Below is a small trained network, with its code and all its weights. Each question gives an input and a class and asks what happens when units are switched off, that is, made to give their printed mean instead of their output.

import numpy as np


def w(rows, s, z=0):
    codes = np.array(rows[::2]) - 128.0
    scale = np.full(codes.shape[1], s)
    scale[-1] = z or s
    return codes * scale


def f(y):
    return y / 2 * (1 + np.tanh(0.7978845608 * (y + 0.044715 * y**3)))


def log_softmax(a):
    a = a - a.max(-1, keepdims=True)
    return a - np.log(np.exp(a).sum(-1, keepdims=True))


def net(x, mask):
    res = np.array(x, float).reshape(1, 6) / 4 @ E
    y = f(res @ A[0][:, :-1].T + A[0][:, -1])
    res = res + np.where(mask, y, B[0][:, -1]) @ B[0][:, :-1]
    return log_softmax(res[-1] @ U[:, :-1].T + U[:, -1])


A, B = {}, {}
E = w([
[253,25,136,53,160,96,201,144,33],'x0',
[132,149,145,119,118,124,151,125,124],'x1',
[136,122,118,142,131,131,120,125,124],'x2',
[183,168,122,106,65,186,38,249,34],'x3',
[161,144,238,151,244,198,97,168,148],'x4',
[118,118,137,155,124,119,120,120,104],'x5',
],0.011)
A[0] = w([
[155,45,157,94,208,146,103,126,65,100],'n1',
[231,78,174,74,121,136,142,176,39,100],'n2',
[127,45,104,124,97,101,173,91,121,207],'n3',
[120,116,228,140,246,173,148,93,174,179],'n4',
[141,134,97,128,2,156,112,179,100,164],'n5',
[105,132,148,150,129,165,67,108,126,133],'n6',
[68,136,87,163,95,61,160,50,175,254],'n7',
[165,152,196,141,177,201,107,195,117,138],'n8',
[152,14,127,108,200,82,205,101,133,117],'n9',
[163,93,114,160,162,116,195,79,113,113],'n10',
[164,65,109,90,118,78,200,141,85,161],'n11',
],0.0092,0.0053)
B[0] = w([
[153,131,123,101,171,17,164,148,191,201],'n1',
[165,104,42,128,178,68,137,198,141,254],'n2',
[85,22,127,120,94,133,211,204,94,202],'n3',
[139,118,205,254,180,116,100,43,188,229],'n4',
[205,115,56,95,55,168,10,86,102,204],'n5',
[100,189,135,95,155,165,114,118,79,160],'n6',
[17,213,47,90,159,62,182,170,221,241],'n7',
[121,207,143,219,219,65,92,254,176,210],'n8',
[134,61,220,106,65,157,125,151,190,224],'n9',
[127,111,193,105,121,169,149,133,166,178],'n10',
[158,53,163,116,150,152,161,144,52,222],'n11',
],0.0084,0.017)
U = w([
[111,148,65,128,168,38,193,154,174,208],'0',
[99,63,150,75,98,190,232,123,114,121],'1',
[96,165,158,185,182,152,131,2,159,96],'2',
[181,69,211,165,151,133,144,95,157,2],'3',
[130,178,82,102,15,162,84,89,121,170],'4',
[187,67,70,103,119,148,144,121,54,79],'5',
[110,194,168,174,144,197,98,178,120,93],'6',
],0.01,0.0019)

Each question gives the input, the list of numbers given to net, and the class t.
The units are the neurons (one row each of A and B). Each row of codes is followed by its name. A weight is (code - 128) times the scale printed after its matrix; where a second scale follows, it is the last column's (A, B and U).
mask holds one flag per neuron, in row order. A switched-off neuron (its flag False) gives its mean, the last column of its row in B, instead of its output. The means were averaged over made-up inputs and are rounded, as every weight is.
A unit's drop is (log p(t) with every unit on - log p(t) with that unit switched off) / (log p(t) with every unit on - log p(t) with every unit switched off).
The circuit of an input: a set's keep is (log p(t) with only the set's units on - log p(t) with every unit switched off) / (log p(t) with every unit on - log p(t) with every unit switched off). Starting from all 11 units, units are removed one at a time, each time the one whose removal leaves the highest keep (on an exact tie, the one counted first), for as long as the keep stays at least 0.8.
units of the circuit, in order: the units of the circuit, biggest drop first
k most important neurons: the k neurons with the biggest drops, biggest first
drop of u: that unit's drop, to one decimal
input [-4,2,-8,-6,2,-5], class 2: most important neuron -> (n4)
input [8,7,8,0,-5,4], class 1: 2 most important neurons -> (n9; n3)
input [2,-7,4,-4,6,5], class 3: 2 most important neurons -> (n7; n9)
input [3,-8,5,-4,0,-6], class 1: 2 most important neurons -> (n8; n3)
input [7,5,0,1,0,-4], class 5: 2 most important neurons -> (n7; n2)
input [5,2,7,5,0,-7], class 5: 2 most important neurons -> (n7; n5)
input [1,-2,6,8,5,6], class 0: 2 most important neurons -> (n2; n1)
input [6,5,-7,0,-4,0], class 1: 2 most important neurons -> (n9; n3)
input [0,-7,-2,5,1,-4], class 6: 2 most important neurons -> (n7; n8)
input [4,3,7,0,3,-2], class 3: 3 most important neurons -> (n7; n9; n4)
input [-3,3,7,4,0,3], class 4: 2 most important neurons -> (n5; n4)
input [-8,6,-4,-6,1,6], class 2: 2 most important neurons -> (n2; n4)
input [0,1,1,6,0,5], class 4: 2 most important neurons -> (n5; n11)
input [-5,-6,2,8,-2,7], class 4: units of the circuit, in order -> (n5)
input [-5,-3,-5,6,-1,-5], class 4: drop of n5 -> 0.2
input [-8,-8,3,8,-6,3], class 4: drop of n3 -> 0.0
input [2,2,3,8,-2,-2], class 5: drop of n2 -> 0.1
